Below are the code and all the weights of a small trained network. Each question names an input and a class and asks about switching units off, where a switched-off unit gives its printed mean instead of its output.

import numpy as np


def w(rows, s, z=0):
    codes = np.array(rows[::2]) - 128.0
    scale = np.full(codes.shape[1], s)
    scale[-1] = z or s
    return codes * scale


def norm(h):
    return h / np.sqrt((h * h).mean(-1, keepdims=True) + 1e-5)


def f(y):
    return y / 2 * (1 + np.tanh(0.7978845608 * (y + 0.044715 * y**3)))


def log_softmax(a):
    a = a - a.max(-1, keepdims=True)
    return a - np.log(np.exp(a).sum(-1, keepdims=True))


def net(x, mask):
    res = np.array(x, float).reshape(1, 8) / 4 @ E
    u = 0
    for l in range(4):
        y = f(norm(res) @ A[l][:, :-1].T + A[l][:, -1])
        res = res + np.where(mask[u : u + 4], y, B[l][:, -1]) @ B[l][:, :-1]
        u += 4
    return log_softmax(norm(res)[-1] @ U[:, :-1].T + U[:, -1])


A, B = {}, {}
E = w([
[111,252,77],'x0',
[128,128,128],'x1',
[128,132,128],'x2',
[125,130,129],'x3',
[129,128,129],'x4',
[13,104,98],'x5',
[151,95,59],'x6',
[127,132,129],'x7',
],0.0036)
A[0] = w([
[100,61,9,254],'0.n1',
[23,143,201,154],'0.n2',
[142,4,214,136],'0.n3',
[205,96,33,34],'0.n4',
],0.004,0.0039)
B[0] = w([
[182,183,161,254],'0.n1',
[160,151,139,160],'0.n2',
[100,222,95,186],'0.n3',
[2,66,167,110],'0.n4',
],0.0064,0.0035)
A[1] = w([
[137,102,154,114],'1.n1',
[2,115,85,250],'1.n2',
[141,106,68,89],'1.n3',
[132,35,182,185],'1.n4',
],0.0095,0.002)
B[1] = w([
[94,200,64,127],'1.n1',
[252,116,145,253],'1.n2',
[90,105,156,131],'1.n3',
[113,254,67,220],'1.n4',
],0.0077,0.0016)
A[2] = w([
[228,111,192,48],'2.n1',
[130,98,3,84],'2.n2',
[96,157,230,8],'2.n3',
[154,67,6,139],'2.n4',
],0.0047,0.0014)
B[2] = w([
[135,124,110,249],'2.n1',
[71,240,223,115],'2.n2',
[137,187,139,117],'2.n3',
[140,160,255,134],'2.n4',
],0.0069,0.002)
A[3] = w([
[19,103,68,148],'3.n1',
[72,107,211,63],'3.n2',
[194,107,193,254],'3.n3',
[164,253,50,186],'3.n4',
],0.0048,0.0024)
B[3] = w([
[224,3,204,105],'3.n1',
[120,217,185,104],'3.n2',
[15,90,198,201],'3.n3',
[90,31,127,255],'3.n4',
],0.0052,0.0054)
U = w([
[250,129,145,127],'0',
[108,212,24,213],'1',
[80,175,182,149],'2',
[105,111,125,104],'3',
[108,114,123,105],'4',
[109,113,115,4],'5',
],0.013,0.0016)

Each question gives the input, the list of numbers given to net, and the class t.
The units are the neurons (one row each of A and B). Each row of codes is followed by its name. A weight is (code - 128) times the scale printed after its matrix; where a second scale follows, it is the last column's (A, B and U).
mask holds one flag per neuron, layer by layer. A switched-off neuron (its flag False) gives its mean, the last column of its row in B, instead of its output. The means were averaged over made-up inputs and are rounded, as every weight is.
A unit's drop is (log p(t) with every unit on - log p(t) with that unit switched off) / (log p(t) with every unit on - log p(t) with every unit switched off).
The circuit of an input: a set's keep is (log p(t) with only the set's units on - log p(t) with every unit switched off) / (log p(t) with every unit on - log p(t) with every unit switched off). Starting from the 12 units with the biggest drops (on a tie, the unit counted first), units are removed one at a time, each time the one whose removal leaves the highest keep (on an exact tie, the one counted first), for as long as the keep stays at least 0.8.
units of the circuit, in order: the units of the circuit, biggest drop first
top k neurons: the k neurons with the biggest drops, biggest first
k most important neurons of layer l: the k neurons of layer l with the biggest drops, biggest first
input [-7,-3,-1,-5,-6,3,-7,2], class 1: units of the circuit, in order	1.n4
input [7,4,4,4,-1,7,0,-4], class 0: 3 most important neurons of layer 1	1.n2, 1.n4, 1.n1
input [1,2,7,4,-5,-6,5,-7], class 5: top 3 neurons	3.n3, 1.n2, 0.n4
input [-2,-1,6,7,5,-6,1,-7], class 3: top 2 neurons	1.n2, 0.n1
input [-7,4,-6,1,0,5,6,-8], class 1: top 2 neurons	1.n4, 0.n1
input [-6,-4,0,-1,-2,7,7,-2], class 0: top 4 neurons	0.n3, 1.n2, 2.n4, 1.n4
input [5,6,-2,1,-7,-3,5,-3], class 4: top 3 neurons	1.n4, 1.n2, 0.n3
input [-2,8,5,0,-5,5,8,3], class 2: top 4 neurons	0.n1, 2.n4, 3.n4, 3.n2
input [-3,-5,-4,-8,-1,5,8,3], class 2: units of the circuit, in order	2.n4, 2.n2
input [4,-4,2,6,-8,4,-5,6], class 3: top 4 neurons	1.n4, 0.n2, 2.n4, 0.n3
input [6,-8,5,6,-6,-2,4,-4], class 4: top 3 neurons	3.n4, 1.n4, 0.n3
input [-6,-1,1,-3,5,6,2,2], class 0: top 2 neurons	1.n2, 0.n3
input [6,8,5,-7,-8,-4,6,8], class 4: top 2 neurons	3.n4, 1.n4
input [-6,-3,-6,-8,-5,4,8,-5], class 2: most important neuron of layer 3	3.n1
input [5,-4,3,8,2,4,-2,2], class 3: 2 most important neurons of layer 1	1.n4, 1.n1
input [3,-8,-1,3,-7,5,1,5], class 4: 2 most important neurons of layer 0	0.n1, 0.n4
input [-8,-8,-5,-8,-8,-2,-6,-4], class 1: top 2 neurons	1.n4, 3.n3
input [6,7,-4,-5,-7,4,4,1], class 4: 2 most important neurons of layer 1	1.n4, 1.n1
input [-6,4,6,4,-5,-2,6,-3], class 1: top 2 neurons	0.n4, 1.n4
input [2,-7,0,-3,-7,-5,3,-4], class 4: 2 most important neurons of layer 0	0.n4, 0.n1
input [-4,-1,1,2,2,5,2,-6], class 0: top 3 neurons	0.n3, 1.n2, 3.n4
input [0,1,-1,5,-1,6,5,2], class 0: most important neuron of layer 3	3.n4
input [-2,-5,-4,1,1,5,4,6], class 0: top 3 neurons	1.n3, 3.n1, 1.n2
input [-7,-1,1,5,4,-3,-1,-3], class 1: 2 most important neurons of layer 1	1.n4, 1.n1
input [7,7,-6,-3,4,-3,8,8], class 2: 3 most important neurons of layer 2	2.n4, 2.n2, 2.n1
input [1,-8,1,-8,-4,-1,5,-6], class 3: 2 most important neurons of layer 0	0.n1, 0.n4
input [1,-6,-1,1,7,1,6,7], class 2: 2 most important neurons of layer 3	3.n3, 3.n4
